Here is a tiny trained network, its code and every weight. The questions are about switching its units off for an input and a target symbol, where a switched-off unit gives its printed mean instead of its output.

import numpy as np


def w(rows, s, z=0):
    codes = np.array(rows[::2]) - 128.0
    scale = np.full(codes.shape[1], s)
    scale[-1] = z or s
    return codes * scale


def f(y):
    return np.maximum(y, 0)


def softmax(a):
    e = np.exp(a - a.max(-1, keepdims=True))
    return e / e.sum(-1, keepdims=True)


def log_softmax(a):
    a = a - a.max(-1, keepdims=True)
    return a - np.log(np.exp(a).sum(-1, keepdims=True))


def net(x, mask):
    ids = ['ΘΛΞΠΩαβγεζημστφψ'.index(c) for c in x.split()]
    T = len(ids)
    res = E[ids] + P[:T]
    r = res
    for j in range(2):
        rows = slice(4 * j, 4 * j + 4)
        q, k, v = (r @ M[0][rows].T for M in (Q, K, V))
        z = softmax(np.where(np.tri(T) > 0, q @ k.T / 4**0.5, -1e9)) @ v
        o = O[0][rows]
        res = res + np.where(mask[j], z, o[:, -1]) @ o[:, :-1]
    y = f(res @ A[0][:, :-1].T + A[0][:, -1])
    res = res + np.where(mask[2:26], y, B[0][:, -1]) @ B[0][:, :-1]
    return log_softmax(res[-1] @ U[:, :-1].T + U[:, -1])


Q, K, V, O, A, B = {}, {}, {}, {}, {}, {}
E = w([
[99,128,176],'Θ',
[219,160,252],'Λ',
[163,135,254],'Ξ',
[225,222,189],'Π',
[102,150,149],'Ω',
[103,190,21],'α',
[85,91,193],'β',
[155,166,194],'γ',
[52,91,196],'ε',
[114,120,231],'ζ',
[96,130,168],'η',
[64,152,142],'μ',
[81,94,203],'σ',
[177,170,199],'τ',
[123,179,131],'φ',
[122,180,139],'ψ',
],0.011)
P = w([
[55,126,49],'0',
[134,212,249],'1',
[149,210,243],'2',
[139,211,253],'3',
[147,218,245],'4',
[148,226,245],'5',
[152,227,247],'6',
[157,232,249],'7',
[163,242,245],'8',
[180,245,245],'9',
],0.0067)
Q[0] = w([
[113,32,50],'H0',
[121,200,201],'H0',
[109,156,169],'H0',
[30,111,173],'H0',
[123,210,133],'H1',
[160,96,77],'H1',
[142,37,10],'H1',
[104,220,159],'H1',
],0.012)
K[0] = w([
[109,79,220],'H0',
[141,168,23],'H0',
[114,125,91],'H0',
[84,94,90],'H0',
[105,94,56],'H1',
[130,151,190],'H1',
[104,166,249],'H1',
[135,49,33],'H1',
],0.014)
V[0] = w([
[74,116,195],'H0',
[153,128,204],'H0',
[118,117,23],'H0',
[70,118,121],'H0',
[65,121,84],'H1',
[180,131,193],'H1',
[49,61,183],'H1',
[4,63,144],'H1',
],0.013)
O[0] = w([
[90,72,94,136],'H0',
[79,50,163,203],'H0',
[177,181,111,1],'H0',
[120,132,66,75],'H0',
[206,62,91,120],'H1',
[22,207,217,139],'H1',
[100,1,139,39],'H1',
[136,29,118,44],'H1',
],0.0089,0.0039)
A[0] = w([
[85,209,113,136],'N0',
[54,168,159,111],'N1',
[193,143,137,122],'N2',
[155,133,150,174],'N3',
[75,166,169,83],'N4',
[163,132,186,172],'N5',
[175,75,93,70],'N6',
[203,46,64,97],'N7',
[82,114,32,221],'N8',
[220,163,160,199],'N9',
[221,178,150,159],'N10',
[84,215,122,98],'N11',
[169,137,158,215],'N12',
[77,161,155,108],'N13',
[189,58,87,2],'N14',
[156,132,184,161],'N15',
[150,2,155,77],'N16',
[98,153,153,110],'N17',
[96,204,134,113],'N18',
[180,173,135,204],'N19',
[63,47,208,114],'N20',
[163,69,116,55],'N21',
[122,126,115,111],'N22',
[42,45,214,159],'N23',
],0.0089,0.0048)
B[0] = w([
[173,117,115,239],'N0',
[136,152,148,236],'N1',
[100,109,138,169],'N2',
[125,96,125,175],'N3',
[139,168,143,230],'N4',
[101,102,133,214],'N5',
[151,183,133,158],'N6',
[165,185,146,182],'N7',
[139,18,201,140],'N8',
[103,71,140,237],'N9',
[110,96,136,237],'N10',
[152,119,129,248],'N11',
[127,102,129,202],'N12',
[145,163,142,214],'N13',
[146,231,121,161],'N14',
[101,104,149,208],'N15',
[131,134,2,201],'N16',
[133,151,136,194],'N17',
[162,130,114,244],'N18',
[132,95,130,224],'N19',
[79,129,82,206],'N20',
[157,192,81,157],'N21',
[118,125,136,128],'N22',
[77,137,112,222],'N23',
],0.0096,0.013)
U = w([
[48,210,167,106],'Θ',
[137,136,103,136],'Λ',
[245,201,86,54],'Ξ',
[125,188,78,156],'Π',
[67,88,172,188],'Ω',
[88,137,160,157],'α',
[121,126,101,129],'β',
[111,138,81,94],'γ',
[51,6,98,84],'ε',
[168,3,149,192],'ζ',
[16,101,157,169],'η',
[100,130,81,103],'μ',
[143,126,137,1],'σ',
[195,237,216,64],'τ',
[140,19,146,206],'φ',
[169,74,113,214],'ψ',
],0.0067,0.0042)

Each question gives the input, a string of symbols that net reads in full, and the target symbol t.
The units are the heads (4 rows each of Q, K, V and O) and the neurons (one row each of A and B). Each row of codes is followed by its name. A weight is (code - 128) times the scale printed after its matrix; where a second scale follows, it is the last column's (O, A, B and U).
mask holds one flag per unit, heads first, then neurons. A switched-off unit (its flag False) gives its mean, the last column of its rows in O or B, instead of its output. The means were averaged over made-up inputs and are rounded, as every weight is.
A unit's drop is (log p(t) with every unit on - log p(t) with that unit switched off) / (log p(t) with every unit on - log p(t) with every unit switched off).
The circuit of an input: a set's keep is (log p(t) with only the set's units on - log p(t) with every unit switched off) / (log p(t) with every unit on - log p(t) with every unit switched off). Starting from the 12 units with the biggest drops (on a tie, the unit counted first), units are removed one at a time, each time the one whose removal leaves the highest keep (on an exact tie, the one counted first), for as long as the keep stays at least 0.8.
circuit, biggest first: the units of the circuit, biggest drop first
unit that matters most: the unit with the biggest drop
k most important neurons: the k neurons with the biggest drops, biggest first
which heads matter: for each layer, one digit per head in row order, 1 if its drop is at least 0.15 and else 0, layers parted by /
drop when u is switched off: that unit's drop, to one decimal
input Ξ σ Π Π Π μ μ, target η: circuit, biggest first	(H0 H1 N23)
input Π ε μ Π Π Π Π φ α, target τ: 2 most important neurons	(N16 N20)
input Λ Ω Π, target Θ: which heads matter	11
input α Π Ξ Π μ β ψ Π Π, target ζ: unit that matters most	N9
input φ μ Ξ Π σ Ξ Π Ξ ζ γ, target ζ: which heads matter	01
input ζ Π Ξ Λ Π Ξ, target ε: which heads matter	01
input ε ε ζ Λ ζ μ, target Π: which heads matter	01
input ε Ξ ζ Π μ Π ζ Ξ ζ Λ, target Π: which heads matter	11
input ε γ Π ψ ε Ξ Ξ, target Π: 2 most important neurons	(N14 N16)
input Π ζ ζ μ Π α, target Ξ: circuit, biggest first	(H1 N0 N23)
input ε Π σ Π Π μ, target Π: 3 most important neurons	(N14 N7 N16)
input φ Π μ Π μ μ Π Π, target ζ: which heads matter	00
input ζ Ξ μ φ β, target ε: which heads matter	01
input Ξ ε ζ Ξ σ ζ Π β ε Π, target η: which heads matter	10
input μ Λ Π Π ε μ γ ζ ε β, target Ξ: which heads matter	11
input Λ ζ μ ζ ψ, target Θ: unit that matters most	H0
input Π τ Ω Π Λ Ξ, target τ: drop when N2 is switched off	0.0
input Π φ ψ Ξ Π φ ζ, target τ: drop when H1 is switched off	1.7
input Π Π Λ ε, target τ: drop when H1 is switched off	1.1
